[[-19.9  -1.7 -14.7  -0.6  24.7  -0.6   4.3]
 [  6.3   4.8 -13.6  -5.9   7.9   7.5  -4.0]
 [ -5.6   9.9   0.9  19.4 -15.4   8.9  33.0]
 [-15.9  -1.8  -6.2  -2.7  13.9 -11.0  13.0]
 [ -2.9  13.1 -10.0   6.2   9.3  10.3  -7.9]
 [-48.7 -10.5 -15.5   2.8   5.2  -4.8   4.9]
 [ 23.7 -10.6   8.8 -13.6 -19.2   8.9 -21.8]
 [-27.5  16.1 -30.5 -10.7  21.1 -26.1   1.6]
 [ 14.7   2.6  -1.6   8.8  17.7  -7.0  10.9]
 [ 16.6  -6.7  16.7  -4.3 -17.4   6.6 -23.9]]
=>
[[ 16.6  -6.7  16.7  -4.3 -17.4   6.6 -23.9]
 [ 23.7 -10.6   8.8 -13.6 -19.2   8.9 -21.8]
 [ -5.6   9.9   0.9  19.4 -15.4   8.9  33.0]
 [ 14.7   2.6  -1.6   8.8  17.7  -7.0  10.9]
 [-15.9  -1.8  -6.2  -2.7  13.9 -11.0  13.0]
 [ -2.9  13.1 -10.0   6.2   9.3  10.3  -7.9]
 [  6.3   4.8 -13.6  -5.9   7.9   7.5  -4.0]
 [-19.9  -1.7 -14.7  -0.6  24.7  -0.6   4.3]
 [-48.7 -10.5 -15.5   2.8   5.2  -4.8   4.9]
 [-27.5  16.1 -30.5 -10.7  21.1 -26.1   1.6]]

[[ 0.9  3.9 23.1  1.6  4.1  5.2  2.8  0.6  5.7  3.7]
 [ 2.0  2.9  4.6  4.7  3.7 17.3  2.8  2.0  1.6 19.7]
 [ 3.0  4.1  5.4  6.4  7.3  4.0  6.9  6.5 12.9  9.0]
 [ 1.8  1.4  4.4 11.7  7.1  5.0  2.7  1.8  3.5  4.3]
 [ 0.9  7.2  9.4  4.6  5.5  1.8  3.3 12.9  6.9  2.1]
 [ 5.3 23.8  9.6  1.5  2.5  2.9  3.2  3.0 13.2  8.9]
 [ 4.4  1.5  1.5  4.1  3.0  2.8  3.8 29.0  1.7  4.4]
 [ 3.1  5.9  1.8 44.1  2.6  3.2  3.1  7.2  2.8  4.6]
 [ 1.8  2.0  1.4  5.3  2.5 13.6  2.9 15.1  1.7  2.4]]
=>
[[ 0.9  3.9 23.1  1.6  4.1  5.2  2.8  0.6  5.7  3.7]
 [ 5.3 23.8  9.6  1.5  2.5  2.9  3.2  3.0 13.2  8.9]
 [ 0.9  7.2  9.4  4.6  5.5  1.8  3.3 12.9  6.9  2.1]
 [ 3.0  4.1  5.4  6.4  7.3  4.0  6.9  6.5 12.9  9.0]
 [ 2.0  2.9  4.6  4.7  3.7 17.3  2.8  2.0  1.6 19.7]
 [ 1.8  1.4  4.4 11.7  7.1  5.0  2.7  1.8  3.5  4.3]
 [ 3.1  5.9  1.8 44.1  2.6  3.2  3.1  7.2  2.8  4.6]
 [ 4.4  1.5  1.5  4.1  3.0  2.8  3.8 29.0  1.7  4.4]
 [ 1.8  2.0  1.4  5.3  2.5 13.6  2.9 15.1  1.7  2.4]]

[[ -0.9 -57.8  -5.4]
 [-11.8 -42.7  -2.8]
 [-30.0 -49.7  -6.7]
 [-34.1 -32.8  -7.8]
 [ -3.3 -54.6  -5.7]]
=>
[[-11.8 -42.7  -2.8]
 [ -0.9 -57.8  -5.4]
 [ -3.3 -54.6  -5.7]
 [-30.0 -49.7  -6.7]
 [-34.1 -32.8  -7.8]]

[[  2.7  -0.9  17.1 -24.4 -13.5]
 [-19.7   6.5  28.9 -15.8 -11.2]
 [-34.5  -4.1  44.5 -15.7  -9.2]
 [ -5.2   2.7  17.7 -10.2 -11.2]
 [ 10.2   0.9   3.3  15.0   1.9]
 [ -0.3   3.0 -20.5  17.7  10.2]
 [  4.6   3.9 -12.4  -8.2   4.8]
 [ 15.9   3.0 -30.1  29.7  12.0]
 [ -5.4  -3.6  13.5 -12.0   2.3]
 [  4.0  10.1   3.6   5.5   4.7]
 [ 17.3   6.2  -8.6   7.0  10.7]]
=>
[[-34.5  -4.1  44.5 -15.7  -9.2]
 [-19.7   6.5  28.9 -15.8 -11.2]
 [ -5.2   2.7  17.7 -10.2 -11.2]
 [  2.7  -0.9  17.1 -24.4 -13.5]
 [ -5.4  -3.6  13.5 -12.0   2.3]
 [  4.0  10.1   3.6   5.5   4.7]
 [ 10.2   0.9   3.3  15.0   1.9]
 [ 17.3   6.2  -8.6   7.0  10.7]
 [  4.6   3.9 -12.4  -8.2   4.8]
 [ -0.3   3.0 -20.5  17.7  10.2]
 [ 15.9   3.0 -30.1  29.7  12.0]]

[[ -1.4  -3.9 -15.5   4.6   0.0  -4.0   7.2  13.2   8.7]
 [  2.6  48.5  39.3 -37.4   4.5  -7.7  12.2 -22.4   0.5]
 [ 18.4   6.0  -8.8   1.3   4.1 -13.6   3.2  13.2 -10.6]
 [-14.6   2.4  -6.9   5.5  17.2   1.0  -9.0   7.4  22.6]
 [  2.3  -9.4 -40.5   9.0   1.8   0.6   2.6  29.6   4.8]
 [ 30.5  -2.7  21.5  38.4 -27.8 -11.8   1.0 -24.3 -41.6]
 [  1.9  -9.7 -34.8   7.5   1.3   1.0   3.4  26.1   6.5]
 [-23.1  23.9 -20.6 -30.4   4.3  27.0 -10.6  10.0  35.6]
 [  2.1 -20.8   0.8  23.2  -2.4   0.0  14.0 -15.1  14.0]]
=>
[[  2.6  48.5  39.3 -37.4   4.5  -7.7  12.2 -22.4   0.5]
 [ 30.5  -2.7  21.5  38.4 -27.8 -11.8   1.0 -24.3 -41.6]
 [  2.1 -20.8   0.8  23.2  -2.4   0.0  14.0 -15.1  14.0]
 [-14.6   2.4  -6.9   5.5  17.2   1.0  -9.0   7.4  22.6]
 [ 18.4   6.0  -8.8   1.3   4.1 -13.6   3.2  13.2 -10.6]
 [ -1.4  -3.9 -15.5   4.6   0.0  -4.0   7.2  13.2   8.7]
 [-23.1  23.9 -20.6 -30.4   4.3  27.0 -10.6  10.0  35.6]
 [  1.9  -9.7 -34.8   7.5   1.3   1.0   3.4  26.1   6.5]
 [  2.3  -9.4 -40.5   9.0   1.8   0.6   2.6  29.6   4.8]]

[[  5.4  22.7 -37.5   2.5  41.8  13.6   6.7  18.8  -5.3 -15.0 -42.7 -26.2]
 [  6.0  11.9 -24.6  -6.2  28.1   0.4   6.7  22.5  -1.9 -22.1 -47.9 -17.1]]
=>
[[  6.0  11.9 -24.6  -6.2  28.1   0.4   6.7  22.5  -1.9 -22.1 -47.9 -17.1]
 [  5.4  22.7 -37.5   2.5  41.8  13.6   6.7  18.8  -5.3 -15.0 -42.7 -26.2]]
